Below are the code and all the weights of a small trained network. Each question names an input and a target symbol and asks about switching units off, where a switched-off unit gives its printed mean instead of its output.

import numpy as np


def w(rows, s, z=0):
    codes = np.array(rows[::2]) - 128.0
    scale = np.full(codes.shape[1], s)
    scale[-1] = z or s
    return codes * scale


def norm(h):
    return h / np.sqrt((h * h).mean(-1, keepdims=True) + 1e-5)


def f(y):
    return y / 2 * (1 + np.tanh(0.7978845608 * (y + 0.044715 * y**3)))


def softmax(a):
    e = np.exp(a - a.max(-1, keepdims=True))
    return e / e.sum(-1, keepdims=True)


def log_softmax(a):
    a = a - a.max(-1, keepdims=True)
    return a - np.log(np.exp(a).sum(-1, keepdims=True))


def net(x, mask):
    ids = ['ΞΣαεζθμ'.index(c) for c in x.split()]
    T = len(ids)
    res = E[ids] + P[:T]
    r = norm(res)
    for j in range(2):
        rows = slice(4 * j, 4 * j + 4)
        q, k, v = (r @ M[0][rows].T for M in (Q, K, V))
        z = softmax(np.where(np.tri(T) > 0, q @ k.T / 4**0.5, -1e9)) @ v
        o = O[0][rows]
        res = res + np.where(mask[j], z, o[:, -1]) @ o[:, :-1]
    y = f(norm(res) @ A[0][:, :-1].T + A[0][:, -1])
    res = res + np.where(mask[2:10], y, B[0][:, -1]) @ B[0][:, :-1]
    return log_softmax(norm(res)[-1] @ U[:, :-1].T + U[:, -1])


Q, K, V, O, A, B = {}, {}, {}, {}, {}, {}
E = w([
[158,164,167,69,102],'Ξ',
[158,165,91,91,89],'Σ',
[91,205,21,157,138],'α',
[252,117,239,188,136],'ε',
[185,119,69,177,174],'ζ',
[170,210,71,136,165],'θ',
[163,192,91,140,155],'μ',
],0.015)
P = w([
[93,75,31,25,20],'0',
[122,24,83,1,100],'1',
[129,100,123,40,170],'2',
[126,118,117,62,164],'3',
[118,118,107,80,157],'4',
[101,111,120,100,133],'5',
[76,119,140,97,142],'6',
[80,132,142,117,149],'7',
[59,127,164,115,157],'8',
[67,141,157,127,166],'9',
[71,111,149,136,164],'10',
[77,107,134,137,176],'11',
[95,99,123,149,177],'12',
],0.0079)
Q[0] = w([
[218,101,101,98,146],'H0',
[100,64,166,66,197],'H0',
[143,131,11,163,154],'H0',
[150,121,135,1,81],'H0',
[190,30,151,67,93],'H1',
[147,113,123,156,232],'H1',
[71,105,24,190,146],'H1',
[179,82,184,129,25],'H1',
],0.0079)
K[0] = w([
[218,187,136,122,188],'H0',
[151,157,205,190,139],'H0',
[76,140,126,96,121],'H0',
[174,131,161,83,153],'H0',
[4,175,80,84,97],'H1',
[84,178,189,156,146],'H1',
[157,131,129,174,107],'H1',
[119,221,95,74,201],'H1',
],0.012)
V[0] = w([
[102,177,147,81,124],'H0',
[93,166,85,98,117],'H0',
[12,138,149,159,187],'H0',
[145,185,140,119,79],'H0',
[197,162,168,198,91],'H1',
[128,68,123,111,195],'H1',
[70,140,155,91,182],'H1',
[140,107,201,202,89],'H1',
],0.011)
O[0] = w([
[89,181,127,176,149,103],'H0',
[56,242,173,117,100,240],'H0',
[124,73,3,173,97,7],'H0',
[118,74,141,88,129,112],'H0',
[177,140,64,128,172,203],'H1',
[122,38,83,224,34,200],'H1',
[205,200,148,168,121,2],'H1',
[189,78,89,113,124,72],'H1',
],0.0078,0.0046)
A[0] = w([
[162,189,109,122,124,204],'N0',
[121,142,79,131,129,201],'N1',
[162,86,174,101,84,113],'N2',
[131,147,185,91,124,145],'N3',
[154,109,216,179,112,252],'N4',
[247,99,149,83,159,219],'N5',
[115,95,108,166,165,92],'N6',
[74,169,149,84,58,163],'N7',
],0.012,0.0027)
B[0] = w([
[113,166,166,100,177,199],'N0',
[184,108,132,52,56,227],'N1',
[151,198,116,177,122,153],'N2',
[142,230,104,30,101,204],'N3',
[140,150,3,229,54,213],'N4',
[137,215,164,199,191,250],'N5',
[88,98,58,47,184,175],'N6',
[105,127,214,91,180,253],'N7',
],0.0076,0.0049)
U = w([
[88,41,136,165,164,2],'Ξ',
[65,121,147,23,209,202],'Σ',
[141,115,2,45,112,84],'α',
[223,126,133,179,184,228],'ε',
[22,66,32,238,208,204],'ζ',
[167,65,113,87,76,27],'θ',
[63,195,89,187,160,79],'μ',
],0.0091,0.003)

Each question gives the input, a string of symbols that net reads in full, and the target symbol t.
The units are the heads (4 rows each of Q, K, V and O) and the neurons (one row each of A and B). Each row of codes is followed by its name. A weight is (code - 128) times the scale printed after its matrix; where a second scale follows, it is the last column's (O, A, B and U).
mask holds one flag per unit, heads first, then neurons. A switched-off unit (its flag False) gives its mean, the last column of its rows in O or B, instead of its output. The means were averaged over made-up inputs and are rounded, as every weight is.
A unit's drop is (log p(t) with every unit on - log p(t) with that unit switched off) / (log p(t) with every unit on - log p(t) with every unit switched off).
The circuit of an input: a set's keep is (log p(t) with only the set's units on - log p(t) with every unit switched off) / (log p(t) with every unit on - log p(t) with every unit switched off). Starting from all 10 units, units are removed one at a time, each time the one whose removal leaves the highest keep (on an exact tie, the one counted first), for as long as the keep stays at least 0.8.
units of the circuit, in order: the units of the circuit, biggest drop first
unit that matters most: the unit with the biggest drop
top k neurons: the k neurons with the biggest drops, biggest first
drop of u: that unit's drop, to one decimal
input ε θ α α ζ θ θ, target α: top 3 neurons : [N7, N1, N5]
input ζ ζ α θ ε ζ μ ζ α α ζ, target α: units of the circuit, in order : [H0, N1, H1]
input ζ μ ζ, target μ: units of the circuit, in order : [H0, N4, H1]
input α Ξ ζ μ ζ ζ ζ α μ μ ζ Σ μ, target ζ: units of the circuit, in order : [H1, N3]
input α ζ θ ζ θ α ζ ζ ζ ζ ε ζ Ξ, target μ: units of the circuit, in order : [N4, H1]
input ζ α ζ, target μ: units of the circuit, in order : [H1, N4]
input α ζ ε ζ ζ ζ α θ ζ μ, target α: units of the circuit, in order : [H1, H0, N1]
input Σ α Σ Σ ζ, target Σ: unit that matters most : N5
input ζ ε ζ ε α μ ε Ξ ε ζ ε Ξ, target ε: units of the circuit, in order : [H0, N5]
input ζ ζ Σ Ξ ε μ μ θ θ, target ε: units of the circuit, in order : [H1, N5]
input ζ ζ Ξ ζ, target ζ: top 2 neurons : [N1, N4]
input μ α θ α ε ζ ζ Σ α ζ, target α: units of the circuit, in order : [H0, H1, N1]
input ζ ζ α ζ ε μ, target ε: top 2 neurons : [N5, N3]
input ζ ζ ζ α ζ, target ζ: top neuron : [N3]
input ζ μ α ζ μ ζ Ξ α ζ ζ ζ μ, target ζ: units of the circuit, in order : [N3, H0]
input ζ ζ ζ ζ ζ Ξ α ζ ε ζ θ, target ε: top 2 neurons : [N5, N3]
input ζ μ μ ζ ε α, target α: top 2 neurons : [N1, N5]
input ζ Σ μ μ α, target Σ: drop of N4 : 0.2
input ζ α ε ζ ε α ε ε ζ ζ ε Ξ, target ε: drop of N6 : 0.1
input ζ ε α α θ ζ ζ ζ μ, target α: drop of H0 : 0.6
